[  -6 -160  159 -335  118  115 -193  -53 -158  100  124  -68 -111 -139
  269  101  200 -209  -35 -404  108  105   42  -50  112 -107   -1   43
    2 -150 -180 -183]
J_478
[  -3   78 -181 -264   -3  323 -374   -6  -64  -13  -30 -276  -76 -156
  169  -16  228 -398  -67 -464  116  101 -234   37 -182   16  -99  -88
   53 -124 -385   97]
J_696
[ -13  298 -338  270  102   56    5  215 -168 -313 -238  278  -79  -49
 -356   -9 -185  -28  -91  245 -236 -189 -112  -82   39   74   -1  205
  141  288  217   53]
J_328
[ 108  344 -315  -96 -112  239  119  166 -161 -268 -279  311 -154 -224
 -108   21  227 -211  110  -64 -187  102   86  -38  -14 -189  -10 -102
  -34  576 -145  227]
J_915
[-166  -58 -123 -152 -118   13 -262 -276  -78  -65  284  -89 -150 -139
    6  -25  -65 -148  -60 -285  110   46  108  138  -52   58 -131   68
 -120 -394  -22 -163]
J_947
[  85   79  236  313  199  -65   46  252  368 -289 -382  143  -28 -122
 -284  150  113 -221 -173  251 -144    2  155  442  352  546  145   26
 -104  125   70  458]
J_311
[-116  258  -77 -226 -209  171 -175 -111   40  107  -72 -442 -232   35
  197 -119  234 -203 -137 -396   79  342  187  249 -235  105 -201 -150
 -129 -350 -375 -336]
J_947
[-299  301  -17 -339  104   71 -107 -184 -359   93  146 -208 -159   -4
  177  -33  -40 -204 -144 -226  -49   54  -38  137   21 -108  -45 -399
 -125 -205 -267 -334]
J_202
[ 219  142   86  145 -383  103 -185 -417  -71   60  296  368  150 -605
  -96 -378  184  -65 -322 -278   76 -516  215   21 -289 -434 -240  234
 -419 -178  333  134]
J_947
[ -21  208  154   80 -324 -187 -176 -158 -174   77    4 -311  174 -296
  532 -257    9  -15 -309  -20  -40 -122   -2    8 -445   85 -103  -27
 -356 -433 -406 -282]
J_328
[  86 -197  214 -318   32  257 -164  -28  185  -32  253  -29 -198 -366
  291   -5  170 -462   38 -458  126  105   73  198   59   65 -227  228
   49 -336  -56   61]
J_328
[ 305 -295  -12  487  -13 -114 -169  -23  144  125 -135   22  190  166
  165 -273   38  256 -167   37   93 -327   78 -277  -21  453  -91  263
  -99   82  -38  -41]
J_947
[  60 -175  279 -483 -148  431 -278  -29  186 -101  436   -1 -137 -314
  569   25  183 -502   56 -782  285  317 -146   60 -298   31 -261 -134
  -72 -156 -334  134]
J_311
[ 192   -8 -203  -65 -153  218  166  -25   11  -86  217 -337  -49    6
   -4   28  213   68 -162 -199  115  178  334  115 -108  149 -287   40
  -75 -200 -197  -46]
J_947
[ -64  196   13 -383 -258  216 -137  -95 -253   84  130    3  -94 -335
  314  -79    9 -316  -27 -480  -31  -15  -45  -20 -259 -256   19 -565
 -356  245 -649 -259]
J_311
[ -48  594 -240   69 -289  117 -164 -276 -206  136   -9  119  -21 -192
 -399 -439   91 -193 -243 -168   13 -217  -12  206 -515 -164 -223 -315
 -263 -110  -32  164]
J_915
[ 283 -288  432  325 -144  159  419  204  160  -69   14  345  123  -82
 -305 -227  283   10 -206  -34  -45 -101  430   98  -34  418 -171  302
 -115 -166  390  226]
J_328
[  17  324 -184 -452 -215  -39 -174 -132   -7  -23  243 -267 -167 -150
 -247  155  170   39 -113 -356  127  369   39  381 -157 -199  -93 -215
   46 -181 -377  -64]
J_478
[ 204  -36  -71   21   24  -31  -55   96   40  117 -207  -96  -26  371
   33  -20  435  268 -270 -278  221  322  191 -101   -9  440   72   15
   22  157 -382 -135]
J_328
[  64  201 -588  256 -149  289 -276 -576   81  -34 -229  320  122 -233
 -411 -228   59 -485 -110   27 -221 -632  -65  -35  177    3 -112  410
 -360 -130  205  171]
J_328
[  20  164  -13 -280  -54  -24  170  -14  -31 -104  229   81  -67 -264
  -63   26  218  -55 -164 -410   47  -80  122  222  -12  -30  -94  -96
  145   20  -46  224]
J_22
[ -77  254 -145 -435   -8  193  -12   -8  -20 -217  347 -168 -144 -379
  199  125  208 -185  -25 -402   95  211  -50  317  -52 -282 -121 -127
  195 -164 -359   88]
J_22
[-198 -173  -32 -211  -12  275 -350   20   48   24 -234 -206 -147    3
  164  237  406 -353  -15 -502   41  198   52  110  202  141   25 -299
 -226  -20 -170 -264]
J_311
[  55  122  237  -37  105  241  -24  253   28 -112 -110  -60 -144  103
  142  -46  221 -144 -163 -183  117  323   31   35  -88  349  -31 -160
  -39  126 -289   55]
J_915
[ -48  310 -136 -407   15  150 -155 -165  -17  -22  197 -205  -68 -121
   49  203  189 -329 -312 -415   37   74   22  289  126 -289  -71 -235
  -43  -19 -135  206]
J_915
[ -63  271  418 -458   80   63   79  120 -133   55  299 -194 -107 -328
  237  214  251 -169 -376 -536   59  104   64  263  -39 -177   39 -673
 -151  137 -239 -185]
J_311
[ -71  135   11 -230   82   24 -276   38  -37 -225   54 -118  -34 -137
   22  293  329 -168 -190 -279  -32  181 -213  116  159 -106   24 -298
   23  -96  -18  142]
J_915
[  34  367 -344  221 -295 -254  378   74 -206  -90 -440  -38  130   80
 -524 -250 -172  101  -83  356 -349  -82   69   78  -35  227  141 -312
   28  201 -106 -118]
J_696
[  53  173  257 -158   88   70 -222   48   45  155  165 -438 -155   16
  316  -25   79 -216 -229 -294  236  283   38  203 -172  343 -130 -212
  -13 -128 -385 -199]
J_311
[  16  383   19 -361  -57 -278 -256   34 -265  221  112 -508  -47   26
  185  -11   17   69 -274 -343  156  378 -161  191 -303    9  -60 -653
   32  -72 -363 -263]
J_202
[ 261  287 -510 -290 -282  340  343 -352   80  -48  538 -155  -13 -258
 -248   72   82 -129 -135 -256   60  -79  229  147 -256 -118 -441  356
  -34  -99  105   14]
J_328
[-138  146   85 -289 -137  234 -370  -95 -170 -161 -197  232  -82 -350
   82  -53  -30 -613   19 -378  -31   -6 -231  -69 -103   10   12  -92
 -213  208   63   35]
J_478
[ -15  159 -214 -130  -56  101 -230   -1   15 -116   30 -101 -232   29
 -117  168  184  -89 -159 -328  213  114   18  -64  -46   55   45   12
  114  136   36   13]
J_696
[ -91   -4   63 -280  -42  248 -481  -99  -17  -35   81 -198  -87 -105
  -27  226  326 -277  -88 -431   36   92 -164   24   32  -62  -49 -250
 -172   47  -68  -25]
J_947
[-138 -119  129 -295  -35  411 -308  -64   65 -293  217  -87 -304 -354
  187  367  173 -472  142 -211   91  108   51  -31  130  -66   35  405
  -93  -19  -20  -13]
J_696
[-116  302   -3 -116 -160  435  238 -212  -69   32  -20  230   34  -72
 -132 -219  198 -283  -18 -177 -195 -239  -35  -68 -255   28  -27  -47
 -198  201 -319  -92]
J_311
[ -50  410 -241  358 -167  330 -743  -49 -126 -220 -432   -4  -77 -116
 -223 -173   96 -397 -279  -74   23 -223 -275 -184 -300  377  -54  213
 -300  172   61   27]
J_696
[ -14 -146  343 -231   69  258   22   30   -8   -4   15  -82 -155    7
  221   -5  194  -83 -137 -339  259   24  138 -128   20  218   26  -75
 -109    4 -281 -147]
J_478
[ 115  430  -93 -597  -75  165 -204 -169 -378   65  384 -221  -83 -235
  129   41  267 -328 -158 -579  -57  300 -184   36 -270 -402 -247 -349
   53  -85 -313    6]
J_947
[ -36   77   13 -508    8  147 -151   46 -201  -80  499 -268 -253 -233
  174  279  -85 -199 -119 -479  127  170  -67    7 -177 -104  -76  -13
   71 -148 -221 -189]
J_202
[  -9  125  190 -446  -40   69  -82  -73  -68   23  261 -292  -74 -305
  271   49  347  -92 -161 -446  125  132  -23  212 -152  -91  -67 -242
  -31 -183 -490  -19]
J_696
[ -18  -84  -25 -297   -2  -57   14 -109   17  141  -21 -319  -97 -135
  461  -98  247 -137  -47 -330   40   82  177  225  119  104 -102 -268
  -49 -404 -580 -186]
J_328
[  30   21  136 -410 -157  186   -1  -45  -79   58  183  -54 -229 -268
  202  -74  214 -305   -2 -572  193  241   75  -36 -407  155 -151   34
  -94 -213 -190 -159]
J_915
[   1   83 -237 -421  133  122 -234  112 -205  -81   91  -41 -193 -151
   71  168    3 -416  128 -408  -93  223 -227   61   25 -110 -119 -162
  275   32 -221   93]
J_478
[ -97  105  270  159 -140 -124 -395  154   37 -281 -351  113 -108 -399
   28 -210 -207  -81    4   89   65  -52 -226    8 -325  306  162  -55
 -221  102 -205   42]
J_947
[-138  508  254 -241  -68  -35 -245   72 -191  -72   74 -217 -215 -160
   80   20  210  -21 -333 -289  142  257   16  206 -214   31   64 -438
  -53  114 -390 -254]
J_311
[ -63  223  -79   26 -133  322 -201  -85  116 -167  107  268   37 -324
 -385  -47   91 -185 -108 -176  -72 -253 -184  275 -192  -76 -260  -89
 -250  144  240  250]
J_328
[ 168  364    4  363 -153  116 -302  273   85 -202 -350   72  -43 -133
 -301   31   30 -165 -324 -143    8 -106 -261 -198 -323  489   10 -103
 -297  380  334  -59]
J_22
[  44  328  314  142 -249 -167  332  179 -234 -202 -166   43  230 -327
  -24 -294 -271 -159 -288  217 -171  -38   -8   85 -337  180   51 -270
 -197    4  119   72]
J_915
[  67  110 -160  -48  -94  276  -39 -144   76  112  368 -183 -102 -293
   85   73  187 -342 -185 -378  -24 -459  190  103   67 -249 -229  -50
  -66 -121   22   38]
J_22
[  27  -89  136 -301  384  -95   26  268  -88   43  115 -372 -328  241
   66  271  105   86 -171 -306  147  348  141  105  274  477   27 -184
  216 -107 -271 -313]
J_202
[ 335 -245  293  161 -217  241  245   95  170 -207   83   -9  -57 -280
  347 -164  148 -118  170  177  122   42  294 -286  -45  135   60  386
   40 -183 -360  -45]
J_478
[ 367 -701  255  385   70  -11  105  161   57  -25 -294  339  310  -27
   30 -371 -209  -91  -37  -54 -112 -394  -97 -292  -26  895 -242  771
  -76 -256  352  153]
J_696
[ 169   45 -170 -248  -54  144 -476  -97 -220  172  -55   18 -141 -166
   55  -82  281 -222  102 -430   48   31 -187 -174 -130 -178 -258  -44
  -52   49  -86  -58]
J_915
[  68 -451  161  312   34  158  -59  254  157 -251 -631  379  -74   87
  -55 -138  255 -209   51 -161   18  -57  -22 -389   98  899  161  184
 -184   78   59   38]
J_915
[-111  178  197   83 -117   19  375   57 -191   22 -378  255   69  -91
 -283 -337  132  128 -306 -123  -14 -170  150   10 -135   56  152 -367
 -280  -49  201 -243]
J_202
[-301 -206  285   53  198  -77   70  252    7  -82 -756  276  -69  118
  -86    7   86 -230  -92 -237 -202 -292 -149 -219  359  727  511 -410
 -212  337 -151 -189]
J_22
[  66   43 -243 -328   18  358   38   26  -66   56  -47 -363 -175 -128
  444    5  224 -240   61 -416  127  245   35    1 -143   -1 -243 -196
  -96 -213 -353 -273]
J_202
[ -65 -300  485   -8   75   38 -309  109  -34  202 -515  -38   87   78
   -1 -276  249 -140   23 -171   14  125 -316 -125  -45  517  150 -167
 -150 -201 -235 -321]
J_328
[  -8  373 -188 -449  -99   -8 -122  -47 -131  142  -74 -225 -141  -46
   54  107  352  136    3 -341  190  201  -52   88 -213 -342    7 -429
   30  343 -530   94]
J_22
[  72  -81  -50  139 -198   53 -186  175  -10 -232 -350  216 -155 -113
 -140 -125   33 -194  429  206 -146  131 -124 -173 -100  139  -92  232
  114   29   88  146]
J_915
[  98   55   10   64 -212  286   -7  -44  146   21 -259  156   10 -352
  192 -380  252 -212   53 -257  -54 -169  -97  -14 -326  287 -168 -200
 -410   -9 -392 -166]
J_328
[  -6  242  148 -266 -111 -167  167   25 -187   44  118 -199  -74  -99
   -8    7   48  114 -290 -249   97  167  180  170 -201  153  -80 -279
 -147   25  -65 -255]
J_915
---
[ 443 -256  -39  -54 -286 -124   90   60  454  201 -155   64  -60  142
  -20  -13 -138  167   -2  100  285  245 -101   90  375   72  667 -277
 -264  -12  191 -138]
J_185
[-257 -215  -68  100   17  141 -163  225 -331  102 -302 -149  235  415
 -328  211  -21  -32 -145  230   84  105 -161 -331 -372 -116 -177  135
  168 -260 -270  146]
J_67
[  39  350   85  -22 -124 -177   -7 -535 -137  -80  444  399  449 -353
 -189 -111  -22   32   35  -77  -77  -99   39  419  258  255  -63   92
  128  -85 -484  329]
J_185
[ 367  156  114    1  -80  -68  148   73  289   50  192  276  481   80
 -567  -16   14 -137  276   45  195 -290 -124 -266 -587  -78   27   69
  -39 -200 -176 -215]
J_307
[  98 -159 -230 -187   75  174 -263  396 -336  254 -184   44  248  413
 -131  161   74 -123 -229 -175   59 -143 -304 -463 -302  -67 -120 -304
   56 -310 -865  -37]
J_261
[-473 -208 -427  103  108  155  -64  468 -404  131 -116  -44 -234  419
   73  214   84 -192 -421  -82   47   44   -5  -56 -137 -149 -156  223
   84  -97 -578  137]
J_518
[-144 -121 -105   38  250  112 -221  327 -175  123 -138 -135 -111  567
  183  113 -342 -222 -519 -148  213 -225 -116 -120  -46   52  -81   12
  232 -167 -528   92]
J_261
[ -10  459  -10 -124   -6 -207  -11 -487 -103   56  260  486  301 -213
  -80  -58 -224  161   85 -340 -488 -248   95  345   28  472  -70   -5
   87  -98 -401  313]
J_484
[ -12  206 -100  -29  -94 -204  -49 -199 -163   71  133   87  348 -196
 -102 -134  140  -92   49  -39 -133  -81  -57  332  201  401 -131  192
   -6 -178 -259  440]
J_484
[-153 -324 -129    3  462  133 -494  263 -418   85  109 -130 -198  514
  173  192   60 -157 -595 -156  268  -12   34  -27   45   14 -158  197
  255 -160 -607   64]
J_307
[-158  117  -97   -4   59 -140   78 -301 -246  381  -35  332  373 -211
 -459 -150  195   61  102 -186 -313 -184   69  429  228  475  -71  219
   27 -113 -295  318]
J_67
[ 161 -358  -24  101 -244 -182  -14   21  372  178  284    0 -119   81
   12 -166 -326  140  -59    8  336   96   -5   11  482   54  457 -263
  -86  103  305    1]
J_818
[ 523   -8   29  127 -264 -293  -23  114  608  -69   17  132  462  212
 -341 -249  -26 -106  -36  131   19  -33 -202   -4 -494  -46 -201   21
  175 -449  -42 -274]
J_681
[  65 -389   37   84 -276 -332    4 -207  118   89  218   80  168  -85
 -469  106  182  316  -48   93  496  356  -42  -53  348  -79    0 -180
 -228  -69  313  -18]
J_270
[ -45  233  -97  -50 -265   -9   35 -327 -259  -37    9  247  250 -167
   42 -237  -24  -45  116 -221 -285 -136 -116  374  123  235 -330   51
   18  -80 -395  396]
J_484
[ 231  307  264 -214 -192 -234  214 -494   49  173  255  542  416 -305
 -304  147   64  126 -170 -369 -267 -183 -115  278  206  458 -293 -212
   40 -247 -528  228]
J_307
[ 356    7   62   28 -132 -110  137  348  258  178  -17  105  400   37
 -231  -67  288 -190  353  143  108 -282  -40 -104 -578 -311  202  122
   27 -110 -358 -412]
J_681
[  54 -116 -134  -27  224   87 -285  230 -238   25  -66 -141  116  421
 -168  194  106 -165 -430  185  465  235 -106 -199   79  -57    9   14
    7 -274 -451   79]
J_704
[ 560 -163   86  -85 -190    9   95  -48  526  112  109  244 -315   89
  -17  -39 -335  273   42  -72  130   89  154  -25  128  247  544 -435
 -160  -19  135  -74]
J_818
[-240  198   52  -65 -289 -154  222 -103  -61  315  182  243  384 -281
 -604  -87  326   29  165   -8 -211 -128  -99  230   98  261 -148  187
 -305 -105   66  169]
J_704
[  15  239  -90  -23  -76 -120   -8 -140  -29   96  174  443 -144   70
   13   46 -125   44   10 -196 -461 -107 -126  117  -47  335    6  105
  142 -172 -249  319]
J_307
[ 293 -455   35   92 -372  -86  122   18  156   82  -63   32  -37  104
 -208  -17 -195   98   -5   50  199  181  -33   57  182  -76  271 -172
 -174   87  303   53]
J_704
[ 288  172  188  -55  -30 -143  260 -344  -33  154  258  471   16   -8
 -282   95 -139  -21 -225  -49  -35 -436   89  437  -17  558  289  157
  144   37 -620  143]
J_67
[-162   44 -226 -173  162  225 -138  320 -226  217 -131   97 -119  461
  -18  255   15 -141 -299  -29 -202  -98 -131 -321 -193   83  263 -115
   98 -106 -736    3]
J_681
[-104 -265 -270  173 -222 -254   25  -32  211  108  -18    4   49   49
  -42  -59 -306  134   79  167  420  269   49   90  307 -160  607 -153
 -272   23  388  -40]
J_261
[ 263 -542    2  196 -442 -183   60  -33  352  165  -22  238  -27  197
 -325  -54 -195  292   92  -10  334  288  138  -23  176 -128  245 -309
  -90 -139  106  -25]
J_518
[ 480  132  149    7 -207 -201  244  155  210   40  138  -43  420   62
 -315 -121  229 -105  352  105   50 -397   15 -238 -592 -251   28  119
   18  241 -361 -454]
J_704
[  71 -238 -119  173 -267 -397   37  -53  205   55   69  -60   21 -119
 -245   34  -92  419   60  187   45  375  -23  -83  252  -23  230 -195
 -290   43  852   15]
J_818
[  99 -452   47  119 -127 -217 -176  -37  173   -8    8  203 -350  332
   33   25 -334  177  -44 -141  280  201  185  -44  244   -4  162 -376
  -22  -92   44  182]
J_270
[ 512  156   48   51   47 -210   20   34  146  -41   47   44  450  114
 -247 -154  -63 -141   47   -4  -33 -389  157 -112 -489 -167  189  -25
   79   38 -329 -532]
J_747
[-120  326   58   91 -239 -314  -30 -349  112  108  454  426  240 -156
 -275 -303 -113  265  -75 -122 -227  -97    6  347  110  387 -454   50
   58 -391 -214  234]
J_261
[ -68 -104  -66  -14   70   81 -228  324 -259  155 -104   48  236  365
 -402   87   81 -111 -221  -38  -87  -63 -136 -362 -286  -85 -168  -67
   16 -281 -373  -44]
J_185
[ 312 -327  117    2  195 -126   62 -101  103  231  201  119 -289  101
 -410   14 -176  375  -26   87  398 -155   93 -119  286  376  426 -239
 -148  266  212  -46]
J_67
[ 443 -242  208 -165   68  323 -214  134 -198 -134  -55 -288  246  359
  -90  186   94  -87 -542  -75  300  170    6 -251 -167 -227 -397 -188
  152  -76 -709 -186]
J_704
[ 180 -177 -310 -173  -50  433 -207  329 -297   85 -317 -164  145  534
  165  179  -25 -126 -408  -49 -149  138 -244 -238 -236  -76   75  -85
  197 -102 -899   27]
J_818
[ -75 -548 -239   39 -187  -51  -75  282  293  123  -58   19  -94  308
 -258  -62 -223   32  -63    1  387  240 -166  -32  246  -53  361 -216
 -362   28  458   33]
J_185
[ 222  199  225  -29  -38 -385  -79 -267  -63  -13  426  406   28 -131
   -9  -17  -75   64 -253 -315 -249 -206  119  509   40  276 -220   88
  106  -64 -253   33]
J_67
[ 367  279   91  -83   97 -117  106  308  342  -27  277  -52  261  139
 -220  -30   18 -110  290  100  468 -512  117 -243 -642  -24  138   74
 -198   94 -307 -373]
J_747
[ 675  166  102   63   47 -239  323  271  226   85  -58  226  268  110
 -326  -24  159 -248  176   65  141 -469  -36 -177 -571 -173  192   56
    9  -51 -386 -468]
J_270
[ 632 -164  164  -48 -132 -161  237 -195  586   37  373  237 -124   14
 -152  -11 -401  396 -142 -111  274   41 -100  -99  294  200  233 -405
   -8  179  134 -136]
J_270
[-189  257  -87   23 -224  -74 -125 -515 -158  154  236  429  211  -80
 -268 -114 -121  262  206 -217 -437  -97  136  254   31  447  -64  130
  143 -177 -253  437]
J_818
[  31   49   32   94  -43 -108  -65  175  301   85   43  316  523  206
 -355  -82  -47 -166  218  -50   63  -79   24  -52 -523 -365   47  146
  125 -310 -323 -280]
J_185
[  61 -312  -18   33 -153 -146   14  -80  158   76  265   36 -313   28
  -55  101 -175  171  -87 -123  327  -75   45  -42  138  109  189 -187
  -81  166  317  -16]
J_681
[-115 -165 -158 -151  286  240  -86  153 -383   73 -163 -127  371  203
 -291  141  158 -207 -193  152   16  113  109 -328   34  -86  246 -249
   27   70 -856  103]
J_704
[ 374 -690  122  116 -311 -276 -352 -244   16  -78   92  -53 -345  128
  290  -33 -203  325 -216   15  474  225   34  272  391  -68  115 -245
   25  -15  334  -63]
J_704
[ -73 -150 -117  -43 -112  224 -257  349 -428  145 -366   35  -41  600
   33  266 -132 -199 -244 -155  -68  -80 -154 -181 -424 -198  -47   47
   42 -264 -460   11]
J_704
[ -73  323 -176   12 -321 -316  -91 -398  -20   65  184  323  371 -106
 -275 -104   81  248  182 -106 -252   54 -202  431  233  387 -201  310
  -30 -149  -18  370]
J_518
[-103 -138 -217 -133  137  177  -93  288 -351   98 -240 -116  289  278
 -199  118  172 -259 -423  127  117  -75 -310 -180    9   59  -21 -147
  -49 -142 -602   83]
J_818
[ 162  -14  -35  171 -201  -74   55  171  245  159  -81   82  592  124
 -423 -220   12 -146  379   75  294 -273  115 -156 -749 -323   -1  121
   20 -357 -251 -388]
J_261
[ -78  -92 -168  -48  184  282 -233  517 -363  129 -388 -274 -179  508
  355  173  -37 -186 -387  259    9   57 -130  -89  -41  -41  312  120
   28 -202 -502    7]
J_270
[ 168  358  182  -75 -164 -221   64 -365   11  139  200  284  391 -296
 -190 -166   42  109  109 -258 -272 -309  -74  264  178  328 -236  -38
   23  -89 -125  105]
J_818
[ 397 -472  174   18 -250 -212 -138  -20  172  141  246   -6   72  -41
 -256  -29 -217  203   21   11  537   75  -98  -34  267   80  197 -285
 -196  -50  485    4]
J_67
[ 216  356  -63 -136 -196 -234  -29 -180  -63  120  399  206  492 -422
 -301  -68  337   52   30 -202 -309   72   64  233  113  275 -199   52
 -152 -224 -241  166]
J_747
[ 214 -393 -213   16 -316   32   -5 -134  499  144  242  227 -276   39
 -220 -245 -133  264  -94  -42  463  282 -183   70  374   97  227 -264
 -197 -116  490 -163]
J_681
[ 260  273  300  -59  -96 -349   61 -517 -102  -63  177  245  184 -195
 -162  -23  -94   68 -109 -255  -51 -336  232  347  230  469 -188 -213
  -33  -10 -349  254]
J_261
[ 319 -317   37  -67 -369  -52   -7   -5  387  -23  459  -28  -97   63
  155  -75 -550  108  -25   43  546   46    0  -48  231   32  591 -380
 -216  172  146  -35]
J_484
[-318 -271 -180 -152  438  126 -520  457 -367   74 -272  -74 -172  601
  190  231   34 -210 -497  110  -12  141 -141  -52   40  -29  202  -25
   46 -215 -538   62]
J_704
[ 370  342  126  -51 -275 -296  215  118  285  127 -120   10  715 -132
 -204 -179  110 -163  303  142 -215 -321  -59  -13 -465  -14   99    3
 -102 -224 -217 -309]
J_484
[ 200  209  180  -17 -105 -169  -77 -559  -51   86  273  563  489 -327
 -423 -115  -85  248  -34 -187 -284  -73 -192  418   85  359 -337  112
  157 -428  -17  205]
J_484
[ -11  247 -148  -47   -4 -269   -6 -228  167  138  342  460  221  -63
 -261 -241 -135   10   88 -275 -317 -140  107  251   44  431   -5  -15
   80 -103 -367  241]
J_67
[ 112 -409  -34 -102 -379  -36   33  -22  312 -104    1  -17 -193  169
  -89   12  -19  351  -89   53  276  462 -228  -60  181 -170   30 -321
 -369  173  383 -195]
J_484
[ 160 -311  -93   32 -208 -120 -202 -135  176   63   48    0 -283  208
  288  113 -461  153 -229 -151  684   85   21   56  409  -37  439 -299
  -95  -74  289 -183]
J_518
[-221 -247 -212 -176  127  217 -240  468 -247  102 -264 -129  131  374
  168  275  141 -361 -216 -127  249   37 -278 -232   10 -214  -20  -98
  107 -141 -740  122]
J_518
[-185   39 -230 -157   -2  184 -356  314 -460   49 -301 -303  203  160
  112  216  261 -153 -213  -90 -184  207 -210 -168 -117 -129 -264   72
  -85 -273 -182   86]
J_747
[-260  247 -152 -175  -61 -136  -18 -253  198  208  186  527   97   30
 -179 -167 -143  116  -37 -390 -403 -261  -33  301   59  541  -84 -137
  -31 -165 -327  185]
J_818
[ -29  -42 -188  -15  295    2    5  141  -58  174 -170 -198 -180  460
  -14  287  -67  -26 -439 -218  221  124  190 -306  109  149  -35 -108
  145   57 -506  102]
J_67
[ 545 -129  219   42 -137  -78    2    7  217   -7  -27  -49  311  139
  -71   50    7   59  222 -112  252 -197  115  -86 -581 -347  -12   94
  194   52 -282 -450]
J_261
[ 157  141  159 -118 -372 -208  -11 -389  180  -38  263  130  403 -185
 -151  -68   -3   71  -40  -88  134   88   -6  315  259  243 -105 -126
  -86 -152 -263  198]
J_261
[-255 -231 -208   13   99  334 -231  241 -364   34 -186  -94 -214  530
   -1   55   48  -45 -371  108  -86   91 -118 -168 -108  -41  -65   84
  156  -47 -511   81]
J_818
[ 111  194  103  -39 -301 -213   15 -492  -75  -54  476  464  109  -91
 -192  -85 -111  299   -9 -216 -244 -154  136  179 -125  241 -236  -95
   67  -20 -470   84]
J_484
[-119  351  -88  -87  169 -171  212 -157   21  171  117  352  253 -323
 -266 -166  100 -110  149  -88 -139 -335   67  286   69  482   -4   27
 -126 -178 -281  273]
J_484
